Below are the code and all the weights of a small trained network. Each question names an input and a target symbol and asks about switching units off, where a switched-off unit gives its printed mean instead of its output.

import numpy as np


def w(rows, s, z=0):
    codes = np.array(rows[::2]) - 128.0
    scale = np.full(codes.shape[1], s)
    scale[-1] = z or s
    return codes * scale


def f(y):
    return np.maximum(y, 0)


def softmax(a):
    e = np.exp(a - a.max(-1, keepdims=True))
    return e / e.sum(-1, keepdims=True)


def log_softmax(a):
    a = a - a.max(-1, keepdims=True)
    return a - np.log(np.exp(a).sum(-1, keepdims=True))


def net(x, mask):
    ids = ['ΔΘΩαβγελμξπτφψ'.index(c) for c in x.split()]
    T = len(ids)
    res = E[ids] + P[:T]
    q, k, v = (res @ M[0].T for M in (Q, K, V))
    z = softmax(np.where(np.tri(T) > 0, q @ k.T / 4**0.5, -1e9)) @ v
    res = res + np.where(mask[0], z, O[0][:, -1]) @ O[0][:, :-1]
    y = f(res @ A[0][:, :-1].T + A[0][:, -1])
    res = res + np.where(mask[1:9], y, B[0][:, -1]) @ B[0][:, :-1]
    return log_softmax(res[-1] @ U[:, :-1].T + U[:, -1])


Q, K, V, O, A, B = {}, {}, {}, {}, {}, {}
E = w([
[91,53,233,136,87,124,88],'Δ',
[75,58,195,200,195,69,179],'Θ',
[172,48,151,172,86,56,69],'Ω',
[173,101,207,159,173,141,137],'α',
[185,185,148,100,91,234,148],'β',
[98,205,91,182,162,230,203],'γ',
[200,78,107,161,158,237,64],'ε',
[205,137,153,95,147,103,184],'λ',
[5,180,134,166,80,156,248],'μ',
[97,39,141,85,98,168,180],'ξ',
[101,68,141,205,160,187,118],'π',
[124,175,201,116,101,109,246],'τ',
[155,37,77,142,81,108,207],'φ',
[100,121,77,98,15,169,134],'ψ',
],0.011)
P = w([
[112,246,119,152,220,216,184],'0',
[119,220,127,152,192,205,179],'1',
[134,198,137,148,167,208,185],'2',
[147,171,148,140,146,206,177],'3',
[148,148,157,134,125,206,180],'4',
[149,135,157,129,101,207,182],'5',
[166,110,157,129,84,216,176],'6',
[165,94,158,129,63,219,174],'7',
[175,83,156,121,47,221,177],'8',
[184,66,169,120,31,210,176],'9',
[187,45,170,117,21,217,168],'10',
[188,37,177,119,2,222,175],'11',
],0.0038)
Q[0] = w([
[67,195,42,60,177,21,5],'head 0',
[124,113,163,101,154,172,145],'head 0',
[128,156,77,116,153,93,111],'head 0',
[125,178,113,137,151,77,60],'head 0',
],0.032)
K[0] = w([
[101,249,134,174,254,178,154],'head 0',
[127,126,190,94,128,195,164],'head 0',
[157,147,101,135,165,139,138],'head 0',
[175,172,137,147,187,105,104],'head 0',
],0.023)
V[0] = w([
[98,84,161,125,182,88,148],'head 0',
[184,160,107,253,64,70,124],'head 0',
[97,158,230,114,128,138,50],'head 0',
[43,156,89,114,95,119,79],'head 0',
],0.014)
O[0] = w([
[158,118,99,205,124,86,208,116],'head 0',
[59,210,127,99,214,1,1,109],'head 0',
[228,153,197,230,20,94,81,78],'head 0',
[111,38,168,83,43,118,59,2],'head 0',
],0.0077,0.0032)
A[0] = w([
[136,211,135,71,72,143,139,217],'neuron 0',
[135,77,96,193,168,163,62,104],'neuron 1',
[127,118,177,154,127,124,53,128],'neuron 2',
[97,154,98,185,140,189,90,41],'neuron 3',
[162,81,195,171,213,156,84,133],'neuron 4',
[24,97,179,196,121,112,161,66],'neuron 5',
[132,112,223,131,188,135,153,135],'neuron 6',
[247,150,101,84,177,160,96,253],'neuron 7',
],0.013,0.0016)
B[0] = w([
[102,128,221,94,213,156,119,217],'neuron 0',
[42,61,180,135,86,70,171,188],'neuron 1',
[144,238,134,148,117,143,129,207],'neuron 2',
[87,165,113,204,108,156,111,189],'neuron 3',
[114,53,129,103,240,189,52,249],'neuron 4',
[87,121,118,90,2,57,95,244],'neuron 5',
[230,79,141,147,145,123,198,254],'neuron 6',
[161,189,32,96,36,72,70,216],'neuron 7',
],0.013,0.0063)
U = w([
[173,136,186,186,61,130,94,136],'Δ',
[132,44,108,115,121,1,129,140],'Θ',
[103,172,152,153,188,36,82,252],'Ω',
[191,81,97,158,207,153,104,101],'α',
[156,202,117,67,97,175,111,83],'β',
[81,186,115,195,141,202,154,106],'γ',
[119,102,36,134,92,134,65,136],'ε',
[188,156,66,64,96,64,141,140],'λ',
[66,150,120,93,54,93,150,99],'μ',
[138,89,73,114,73,195,193,123],'ξ',
[52,52,145,217,168,144,120,60],'π',
[131,164,206,120,177,101,214,92],'τ',
[70,115,38,87,192,90,180,187],'φ',
[100,82,174,38,137,189,75,106],'ψ',
],0.0052,0.0031)

Each question gives the input, a string of symbols that net reads in full, and the target symbol t.
The units are the heads (4 rows each of Q, K, V and O) and the neurons (one row each of A and B). Each row of codes is followed by its name. A weight is (code - 128) times the scale printed after its matrix; where a second scale follows, it is the last column's (O, A, B and U).
mask holds one flag per unit, heads first, then neurons. A switched-off unit (its flag False) gives its mean, the last column of its rows in O or B, instead of its output. The means were averaged over made-up inputs and are rounded, as every weight is.
A unit's drop is (log p(t) with every unit on - log p(t) with that unit switched off) / (log p(t) with every unit on - log p(t) with every unit switched off).
The circuit of an input: a set's keep is (log p(t) with only the set's units on - log p(t) with every unit switched off) / (log p(t) with every unit on - log p(t) with every unit switched off). Starting from all 9 units, units are removed one at a time, each time the one whose removal leaves the highest keep (on an exact tie, the one counted first), for as long as the keep stays at least 0.8.
circuit, biggest first: the units of the circuit, biggest drop first
k most important neurons: the k neurons with the biggest drops, biggest first
drop when u is switched off: that unit's drop, to one decimal
input γ π τ γ Ω λ, target Ω: 2 most important neurons : neuron 5; neuron 0
input ψ ξ Δ τ π, target π: 4 most important neurons : neuron 4; neuron 1; neuron 7; neuron 3
input Θ β τ τ α Ω Ω β α, target Ω: most important neuron : neuron 2
input γ ξ β λ π γ β Ω Δ Ω μ ε, target Ω: 2 most important neurons : neuron 1; neuron 2
input Θ Θ μ ε λ α τ λ γ, target γ: circuit, biggest first : neuron 3; head 0
input π Ω Θ α π γ ε λ Ω Ω Δ α, target α: 3 most important neurons : neuron 4; neuron 5; neuron 6
input Θ Ω β ψ β ε γ Ω λ τ ε, target ε: 4 most important neurons : neuron 7; neuron 0; neuron 4; neuron 3
input τ λ Θ, target Θ: circuit, biggest first : neuron 5; neuron 6
input τ ψ τ γ β Θ ψ μ, target ψ: 2 most important neurons : neuron 0; neuron 7
input π φ ψ α, target ψ: 2 most important neurons : neuron 4; neuron 3
input β β λ μ ψ γ λ ε Δ Θ, target Δ: 2 most important neurons : neuron 5; neuron 2
input γ Ω β ε ξ ξ φ τ β λ τ λ, target λ: 2 most important neurons : neuron 7; neuron 4
input ξ α φ π ε β Θ, target Θ: 4 most important neurons : neuron 5; neuron 6; neuron 2; neuron 0
input λ φ γ π, target φ: most important neuron : neuron 0
input π μ Ω α μ, target Ω: drop when neuron 7 is switched off : 0.1
input ψ τ τ π π α, target ψ: drop when neuron 4 is switched off : 0.5
input β ε φ φ, target φ: drop when head 0 is switched off : 0.9
input Θ Δ τ ε, target ε: drop when neuron 0 is switched off : 0.2
